Each row has a name. Each piece below is followed by the name of the row it came from, unless a question asks for something else. Each question is about the rows just above it. Places in a row count from 0.

[ 98 115 156  42  94 113 124 180 159 128 126 119 177  59 132 107 143 156
 160 137 103 128 162 139 106 129 127 184 149  85  99 124 167 175 130] -> zim
[131 166 114 135 137 163 131  96  46 116 146  92 104 120 113 142 105 173
 100 117 157 146 162 114 108  95 129 106 127  90 129 164 141 132  81] -> Matu
[156 113 127 167 135 153 143  74  84 152 146 139 150 165  95 127 156  62
 115  96  50 104 141 144 152 144 152 107 111 113 124 115 139 100 134] -> vev
[155 160 137 141 121 161  97 127  47  97 155 125  90 171  96 104 181 169
 138 135 107  80 181 124 107 154 163  90 108 113 149 116 179 128 108] -> Pugap
[119 162 134 131 117 120 134 124  85 147 130  95 128 110 107 142 123 136
 111 100 114 173 150 113 132  88 117 123 134 100 111 164 157 154 117] -> Tok
[150 133 174  61 110 166 117 184 131 154  91 151 180  78  86 115 185 147
 143  86  72 140 197 100 103 149 126 102 205 144 158 116 160 143 163] -> Dem
[136 111 112 148 137 141  91 132 130 116 102 130  96 108 110 134 128 167
 109 140 148 114 126 122 108 162 161 120 113 140 120 115 125 127 162] -> kov
[145 134 170 116 117 121 142 183 150 129 107 152 172  64 111 113 147  74
 160  41  68 151 181 109 105 147 129 175 216  69 137 130 122 156 132] -> dav
[116 117 121 142 183 152 129 107 152 172  64 136 146 103 120 106  99  86
 114  50  99 177 152 109 119 100 119 157 176  69 119 140 131 172 152] -> Nulo
key -> tag
[173] -> J597
[138] -> J209
[167] -> J154
[137] -> J735
[166] -> J484
The tag of kov, keyed by place 17:	J154
asked: [156 160 137]	zim
asked: [116 117 121 142 183 150 129 107 152 172  64]	dav

[132 179 120 121  94 164 144 118 153 125] : vam
[179 122 121  94 151 129 115 152 149 163] : tanu
[204  58  91 132 151 148 115 152 149 163] : kezel
[129 132 179 122 121 184 115 166 135 145] : mopa
Table of tags by key:
[165] -> J379
[184] -> J500
[164] -> J313
[120] -> J91
[129] -> J733
[148] -> J659
[132] -> J440
[147] -> J534
[119] -> J206
Join vam by its entry at place 5:	J313
Which row holds [132 179 122 121]?	mopa
The row with [179 120 121  94] is	vam
The row with [179 122 121  94 151 129 115 152 149 163] is	tanu
asked: [129 132 179 122 121 184 115 166 135 145]	mopa

